Below is a small trained network, with its code and all its weights. Each question gives an input and a target symbol and asks what happens when units are switched off, that is, made to give their printed mean instead of their output.

import numpy as np


def w(rows, s, z=0):
    codes = np.array(rows[::2]) - 128.0
    scale = np.full(codes.shape[1], s)
    scale[-1] = z or s
    return codes * scale


def norm(h):
    return h / np.sqrt((h * h).mean(-1, keepdims=True) + 1e-5)


def f(y):
    return y / 2 * (1 + np.tanh(0.7978845608 * (y + 0.044715 * y**3)))


def softmax(a):
    e = np.exp(a - a.max(-1, keepdims=True))
    return e / e.sum(-1, keepdims=True)


def log_softmax(a):
    a = a - a.max(-1, keepdims=True)
    return a - np.log(np.exp(a).sum(-1, keepdims=True))


def net(x, mask):
    ids = ['γεζθμξπστφω'.index(c) for c in x.split()]
    T = len(ids)
    res = E[ids] + P[:T]
    u = 0
    for l in range(3):
        q, k, v = (norm(res) @ M[l].T for M in (Q, K, V))
        z = softmax(np.where(np.tri(T) > 0, q @ k.T / 4**0.5, -1e9)) @ v
        res = res + np.where(mask[u], z, O[l][:, -1]) @ O[l][:, :-1]
        u += 1
        y = f(norm(res) @ A[l][:, :-1].T + A[l][:, -1])
        res = res + np.where(mask[u : u + 4], y, B[l][:, -1]) @ B[l][:, :-1]
        u += 4
    return log_softmax(norm(res)[-1] @ U[:, :-1].T + U[:, -1])


Q, K, V, O, A, B = {}, {}, {}, {}, {}, {}
E = w([
[51,127,143,116,190,140],'γ',
[117,119,159,119,175,137],'ε',
[152,141,191,95,135,154],'ζ',
[101,57,100,167,155,58],'θ',
[195,166,240,120,112,111],'μ',
[133,142,136,117,138,116],'ξ',
[79,90,167,55,171,181],'π',
[50,98,100,96,171,131],'σ',
[108,107,67,142,135,64],'τ',
[175,134,254,150,128,102],'φ',
[182,133,227,194,117,91],'ω',
],0.0066)
P = w([
[109,77,67,128,89,132],'0',
[123,116,83,143,114,136],'1',
[159,113,219,150,254,93],'2',
[101,173,149,99,115,36],'3',
[118,122,87,144,112,140],'4',
[174,116,216,139,228,130],'5',
[107,186,139,92,110,66],'6',
[118,135,90,144,112,149],'7',
[193,117,208,143,217,164],'8',
[118,176,135,89,108,69],'9',
[125,155,90,141,114,160],'10',
[226,77,176,82,228,186],'11',
[123,177,137,87,106,69],'12',
],0.0094)
Q[0] = w([
[160,182,117,236,171,241],'L0H1',
[106,77,124,190,149,212],'L0H1',
[30,82,55,169,153,161],'L0H1',
[78,125,149,17,95,255],'L0H1',
],0.0077)
K[0] = w([
[98,254,95,190,136,201],'L0H1',
[104,179,82,137,194,142],'L0H1',
[73,104,4,125,176,134],'L0H1',
[98,127,126,22,154,200],'L0H1',
],0.0089)
V[0] = w([
[178,108,152,67,28,104],'L0H1',
[183,133,253,182,117,71],'L0H1',
[162,173,35,89,150,80],'L0H1',
[196,185,34,102,189,134],'L0H1',
],0.0034)
O[0] = w([
[84,75,118,116,101,147,191],'L0H1',
[1,104,79,159,170,130,255],'L0H1',
[198,100,155,125,141,48,84],'L0H1',
[160,141,201,171,97,111,81],'L0H1',
],0.0047,0.0042)
A[0] = w([
[143,73,162,183,237,155,121],'L0N1',
[130,221,226,71,212,120,40],'L0N2',
[157,79,134,135,99,155,80],'L0N3',
[162,182,2,87,246,122,251],'L0N4',
],0.005,0.0029)
B[0] = w([
[121,45,155,83,130,206,245],'L0N1',
[86,54,98,241,167,87,254],'L0N2',
[244,120,126,133,174,132,101],'L0N3',
[178,142,254,231,143,117,210],'L0N4',
],0.0064,0.0026)
Q[1] = w([
[125,95,80,62,88,3],'L1H1',
[29,26,145,130,169,233],'L1H1',
[90,99,106,200,121,78],'L1H1',
[159,146,213,248,53,68],'L1H1',
],0.0058)
K[1] = w([
[169,62,113,77,78,95],'L1H1',
[13,181,134,154,30,150],'L1H1',
[76,63,93,180,191,119],'L1H1',
[154,70,254,213,145,145],'L1H1',
],0.0065)
V[1] = w([
[195,67,237,204,3,176],'L1H1',
[109,194,159,126,196,126],'L1H1',
[198,168,244,105,100,179],'L1H1',
[75,93,161,132,94,2],'L1H1',
],0.0033)
O[1] = w([
[2,253,71,164,209,69,191],'L1H1',
[132,67,219,172,28,130,122],'L1H1',
[70,121,83,170,199,212,11],'L1H1',
[230,223,181,113,100,175,251],'L1H1',
],0.0029,0.0013)
A[1] = w([
[93,202,138,34,10,82,1],'L1N1',
[126,254,108,135,70,151,158],'L1N2',
[213,233,106,61,97,176,99],'L1N3',
[114,135,60,177,75,182,40],'L1N4',
],0.0059,0.0041)
B[1] = w([
[135,103,160,175,3,84,186],'L1N1',
[149,75,206,108,104,99,253],'L1N2',
[77,212,105,83,117,251,128],'L1N3',
[186,165,57,241,93,220,104],'L1N4',
],0.005,0.002)
Q[2] = w([
[223,89,177,73,160,203],'L2H1',
[184,231,66,107,149,16],'L2H1',
[247,90,120,175,143,183],'L2H1',
[114,116,61,131,145,110],'L2H1',
],0.013)
K[2] = w([
[156,138,216,134,152,195],'L2H1',
[205,100,74,88,201,21],'L2H1',
[158,136,254,240,171,138],'L2H1',
[61,65,21,142,205,119],'L2H1',
],0.0096)
V[2] = w([
[218,140,154,4,212,98],'L2H1',
[59,199,162,63,97,19],'L2H1',
[160,255,38,193,55,144],'L2H1',
[58,204,150,72,104,207],'L2H1',
],0.0085)
O[2] = w([
[182,126,157,86,181,119,3],'L2H1',
[121,76,247,157,109,94,93],'L2H1',
[150,167,86,252,127,108,185],'L2H1',
[116,200,168,139,115,120,164],'L2H1',
],0.013,0.006)
A[2] = w([
[55,255,52,117,25,67,48],'L2N1',
[55,236,124,51,63,157,61],'L2N2',
[18,86,101,51,234,147,59],'L2N3',
[148,106,104,231,19,6,2],'L2N4',
],0.0077,0.0042)
B[2] = w([
[50,94,112,35,212,149,254],'L2N1',
[202,38,182,106,85,104,153],'L2N2',
[197,194,81,172,39,135,160],'L2N3',
[254,171,188,104,19,219,232],'L2N4',
],0.0098,0.006)
U = w([
[33,70,184,226,136,105,3],'γ',
[196,163,37,130,162,147,121],'ε',
[69,221,133,67,213,163,220],'ζ',
[159,36,53,104,128,106,181],'θ',
[107,159,163,123,23,152,177],'μ',
[147,254,148,221,165,100,79],'ξ',
[164,165,139,24,126,134,123],'π',
[143,97,177,136,233,60,228],'σ',
[225,67,135,173,128,142,37],'τ',
[51,70,114,33,133,150,112],'φ',
[60,160,34,210,123,160,97],'ω',
],0.015,0.0024)

Each question gives the input, a string of symbols that net reads in full, and the target symbol t.
The units are the heads (4 rows each of Q, K, V and O) and the neurons (one row each of A and B). Each row of codes is followed by its name. A weight is (code - 128) times the scale printed after its matrix; where a second scale follows, it is the last column's (O, A, B and U).
mask holds one flag per unit, layer by layer, with each layer's heads first. A switched-off unit (its flag False) gives its mean, the last column of its rows in O or B, instead of its output. The means were averaged over made-up inputs and are rounded, as every weight is.
A unit's drop is (log p(t) with every unit on - log p(t) with that unit switched off) / (log p(t) with every unit on - log p(t) with every unit switched off).
The circuit of an input: a set's keep is (log p(t) with only the set's units on - log p(t) with every unit switched off) / (log p(t) with every unit on - log p(t) with every unit switched off). Starting from the 12 units with the biggest drops (on a tie, the unit counted first), units are removed one at a time, each time the one whose removal leaves the highest keep (on an exact tie, the one counted first), for as long as the keep stays at least 0.8.
circuit, biggest first: the units of the circuit, biggest drop first
most important unit: the unit with the biggest drop
k most important neurons: the k neurons with the biggest drops, biggest first
k most important neurons of layer l: the k neurons of layer l with the biggest drops, biggest first
input θ φ φ, target μ: circuit, biggest first	L2H1, L0H1, L2N3
input γ φ μ μ μ μ μ μ φ ξ π, target π: most important unit	L0H1
input μ σ σ γ ξ μ φ ω μ μ τ, target τ: circuit, biggest first	L0N4, L2H1, L0H1, L0N1
input ω μ σ μ ξ, target ξ: circuit, biggest first	L2H1, L1N3, L0N2, L0H1
input ζ φ μ, target μ: 2 most important neurons of layer 2	L2N3, L2N1
input φ σ φ μ φ ε ζ π, target π: circuit, biggest first	L2H1, L0H1
input γ ω μ μ μ σ ξ ω σ, target ω: circuit, biggest first	L2H1, L1N4, L0N4
input γ μ ω ζ, target γ: 3 most important neurons	L0N4, L0N1, L0N2
input τ ε ξ θ ξ σ ξ μ ω φ, target τ: circuit, biggest first	L2H1, L0H1, L0N1, L2N4
input φ θ μ ξ σ σ ξ ξ σ ξ ω ε, target ω: circuit, biggest first	L0N2, L2H1
input ξ μ μ τ ζ, target ζ: 2 most important neurons of layer 2	L2N1, L2N4
input ζ σ ξ ω σ φ μ μ π, target γ: 2 most important neurons of layer 1	L1N4, L1N3
input θ ξ φ, target σ: 2 most important neurons	L0N2, L1N3
input π γ τ θ μ σ ξ σ μ, target τ: most important unit	L0N4
input ω φ ω μ μ ξ μ θ μ μ ξ τ, target σ: 4 most important neurons	L0N4, L1N3, L0N2, L1N2
input μ φ μ μ ω σ μ ω ζ ξ μ π, target γ: 3 most important neurons of layer 0	L0N1, L0N2, L0N4
input π θ σ ω μ ξ ω μ ω μ, target π: circuit, biggest first	L2H1, L0H1, L2N3
input ω ξ μ μ ω ξ, target ω: circuit, biggest first	L0N2, L2H1, L1N4
input ζ ω ε ε, target ζ: 2 most important neurons of layer 0	L0N1, L0N3
input ξ μ ξ μ μ γ τ ξ μ θ μ ω, target γ: 3 most important neurons	L1N2, L0N2, L1N4
input θ μ μ μ ξ σ φ μ ξ ζ ξ ξ, target σ: circuit, biggest first	L0N4, L2N4
input ξ π μ ξ ω ω ξ μ ω γ φ μ, target μ: circuit, biggest first	L2H1, L0N2, L2N1
input ω ω ξ ξ, target ω: most important neuron	L0N4
input γ ζ φ, target ξ: 3 most important neurons of layer 1	L1N3, L1N4, L1N2
input ζ μ μ, target γ: 4 most important neurons	L0N2, L0N1, L1N4, L2N4
input φ θ μ π σ ω μ γ, target γ: 3 most important neurons	L0N1, L2N4, L0N2
input ε τ π, target φ: circuit, biggest first	L2H1
input ζ ζ ξ μ ξ ω μ μ ε, target γ: 3 most important neurons of layer 0	L0N2, L0N1, L0N4
input ω τ μ π φ θ ξ σ μ ζ, target ω: 3 most important neurons	L0N4, L1N4, L0N1
input ω ω τ μ φ γ ξ μ τ, target γ: 2 most important neurons of layer 0	L0N2, L0N1
